Below are the code and all the weights of a small trained network. Each question names an input and a class and asks about switching units off, where a switched-off unit gives its printed mean instead of its output.

import numpy as np


def w(rows, s, z=0):
    codes = np.array(rows[::2]) - 128.0
    scale = np.full(codes.shape[1], s)
    scale[-1] = z or s
    return codes * scale


def norm(h):
    return h / np.sqrt((h * h).mean(-1, keepdims=True) + 1e-5)


def f(y):
    return y / 2 * (1 + np.tanh(0.7978845608 * (y + 0.044715 * y**3)))


def log_softmax(a):
    a = a - a.max(-1, keepdims=True)
    return a - np.log(np.exp(a).sum(-1, keepdims=True))


def net(x, mask):
    res = np.array(x, float).reshape(1, 6) / 4 @ E
    u = 0
    for l in range(2):
        y = f(norm(res) @ A[l][:, :-1].T + A[l][:, -1])
        res = res + np.where(mask[u : u + 13], y, B[l][:, -1]) @ B[l][:, :-1]
        u += 13
    return log_softmax(norm(res)[-1] @ U[:, :-1].T + U[:, -1])


A, B = {}, {}
E = w([
[156,161,1,137,146,84],'x0',
[131,132,129,124,130,127],'x1',
[190,23,61,80,166,201],'x2',
[129,102,154,98,130,10],'x3',
[129,129,129,127,128,128],'x4',
[128,129,129,129,128,126],'x5',
],0.0069)
A[0] = w([
[69,208,173,189,146,106,159],'0.n0',
[83,125,196,106,82,141,144],'0.n1',
[177,66,189,127,134,80,1],'0.n2',
[130,78,164,94,203,134,40],'0.n3',
[241,28,101,90,140,142,114],'0.n4',
[90,209,65,174,82,79,147],'0.n5',
[152,137,92,135,125,87,73],'0.n6',
[151,58,157,94,125,2,221],'0.n7',
[134,87,156,121,160,107,28],'0.n8',
[145,129,157,143,178,54,169],'0.n9',
[212,144,50,144,69,103,44],'0.n10',
[154,144,60,89,39,105,105],'0.n11',
[208,42,183,128,168,157,79],'0.n12',
],0.011,0.0064)
B[0] = w([
[115,121,68,124,216,127,233],'0.n0',
[169,90,99,167,231,138,193],'0.n1',
[60,25,165,159,137,225,144],'0.n2',
[153,120,131,111,86,116,140],'0.n3',
[114,97,208,162,181,132,214],'0.n4',
[233,147,71,78,64,104,220],'0.n5',
[104,121,221,133,84,77,137],'0.n6',
[32,56,131,59,31,64,254],'0.n7',
[84,71,173,129,152,166,125],'0.n8',
[196,103,156,229,161,82,186],'0.n9',
[46,184,202,144,216,179,157],'0.n10',
[130,200,108,134,215,75,151],'0.n11',
[113,121,116,160,2,133,176],'0.n12',
],0.008,0.0097)
A[1] = w([
[83,57,73,71,181,162,153],'1.n0',
[244,143,168,171,46,193,2],'1.n1',
[55,97,119,65,166,7,33],'1.n2',
[90,37,215,149,155,78,132],'1.n3',
[103,166,122,35,39,121,211],'1.n4',
[193,177,119,162,199,156,118],'1.n5',
[48,114,128,52,176,37,99],'1.n6',
[161,80,173,121,129,28,139],'1.n7',
[135,97,175,189,204,166,198],'1.n8',
[106,90,64,95,194,58,89],'1.n9',
[144,200,87,28,73,87,122],'1.n10',
[115,129,77,107,222,54,124],'1.n11',
[162,110,104,162,206,182,68],'1.n12',
],0.011,0.0064)
B[1] = w([
[81,232,171,70,185,99,185],'1.n0',
[237,217,21,225,78,225,140],'1.n1',
[139,238,132,113,168,251,215],'1.n2',
[150,186,66,123,183,168,255],'1.n3',
[170,15,96,166,131,23,175],'1.n4',
[143,23,178,213,226,88,202],'1.n5',
[171,222,100,147,114,225,209],'1.n6',
[136,168,144,84,94,115,225],'1.n7',
[135,108,138,151,59,75,233],'1.n8',
[78,238,212,103,133,254,200],'1.n9',
[147,96,39,169,64,80,185],'1.n10',
[68,17,175,105,98,150,232],'1.n11',
[105,131,221,131,173,66,181],'1.n12',
],0.0084,0.0093)
U = w([
[101,97,224,176,252,91,255],'0',
[44,223,190,20,165,223,190],'1',
[202,128,142,213,82,236,13],'2',
[42,60,224,41,65,150,129],'3',
[192,91,51,182,204,33,54],'4',
[163,218,75,61,51,63,20],'5',
],0.016,0.0045)

Each question gives the input, the list of numbers given to net, and the class t.
The units are the neurons (one row each of A and B). Each row of codes is followed by its name. A weight is (code - 128) times the scale printed after its matrix; where a second scale follows, it is the last column's (A, B and U).
mask holds one flag per neuron, layer by layer. A switched-off neuron (its flag False) gives its mean, the last column of its row in B, instead of its output. The means were averaged over made-up inputs and are rounded, as every weight is.
A unit's drop is (log p(t) with every unit on - log p(t) with that unit switched off) / (log p(t) with every unit on - log p(t) with every unit switched off).
The circuit of an input: a set's keep is (log p(t) with only the set's units on - log p(t) with every unit switched off) / (log p(t) with every unit on - log p(t) with every unit switched off). Starting from the 12 units with the biggest drops (on a tie, the unit counted first), units are removed one at a time, each time the one whose removal leaves the highest keep (on an exact tie, the one counted first), for as long as the keep stays at least 0.8.
units of the circuit, in order: the units of the circuit, biggest drop first
unit that matters most: the unit with the biggest drop
top k neurons: the k neurons with the biggest drops, biggest first
k most important neurons of layer l: the k neurons of layer l with the biggest drops, biggest first
input [0,-5,4,8,-2,2], class 3: units of the circuit, in order => [0.n7]
input [0,4,6,-1,5,-7], class 2: 4 most important neurons of layer 0 => [0.n0; 0.n12; 0.n7; 0.n1]
input [-8,2,0,-4,2,0], class 0: top 3 neurons => [0.n1; 0.n7; 0.n5]
input [-7,-3,7,-1,0,-1], class 2: top 2 neurons => [0.n12; 0.n7]
input [8,-5,1,-7,-1,5], class 0: top 3 neurons => [0.n7; 0.n10; 0.n12]
input [-8,-3,6,-1,7,-1], class 2: units of the circuit, in order => [0.n12; 0.n7]
input [-7,7,1,-5,-2,-3], class 2: top 2 neurons => [0.n7; 0.n0]
input [8,6,-5,-8,6,-6], class 4: top 2 neurons => [0.n5; 0.n7]
input [-4,-8,0,-3,2,-6], class 0: 4 most important neurons of layer 0 => [0.n1; 0.n7; 0.n5; 0.n9]
input [2,4,-8,7,-6,-5], class 5: top 2 neurons => [0.n5; 0.n4]
input [3,-5,0,7,-8,-5], class 5: top 2 neurons => [0.n7; 0.n0]
input [-6,7,1,-5,7,-1], class 2: 3 most important neurons of layer 0 => [0.n0; 0.n7; 0.n12]
input [7,6,6,1,4,-5], class 1: top 2 neurons => [0.n9; 0.n1]
input [-2,3,1,-6,-5,-5], class 2: unit that matters most => 0.n0
input [-1,1,5,0,-3,4], class 2: top 3 neurons => [0.n12; 0.n7; 0.n0]
input [5,5,1,-4,-6,-3], class 0: top 2 neurons => [0.n7; 0.n10]
input [7,-2,0,6,8,-7], class 5: top 2 neurons => [0.n5; 0.n0]
input [-6,1,2,-2,-6,8], class 2: 3 most important neurons of layer 0 => [0.n12; 0.n7; 0.n0]
input [7,7,0,7,8,0], class 5: 2 most important neurons of layer 1 => [1.n4; 1.n10]
input [3,-5,-8,3,-3,5], class 5: units of the circuit, in order => [0.n5]
input [-8,0,4,-5,1,8], class 2: 2 most important neurons of layer 0 => [0.n7; 0.n12]
input [1,7,3,-3,-4,-8], class 0: top 2 neurons => [0.n7; 0.n5]
input [-8,-5,0,7,4,1], class 1: 2 most important neurons of layer 0 => [0.n1; 0.n7]
input [-2,-7,0,-8,1,5], class 0: top 3 neurons => [0.n5; 0.n12; 0.n7]
input [1,4,-2,4,-7,-8], class 5: 3 most important neurons of layer 0 => [0.n5; 0.n7; 0.n4]
input [-8,0,7,-5,-3,4], class 2: top 3 neurons => [0.n7; 0.n12; 1.n1]
input [-1,3,4,3,-4,4], class 3: unit that matters most => 0.n12
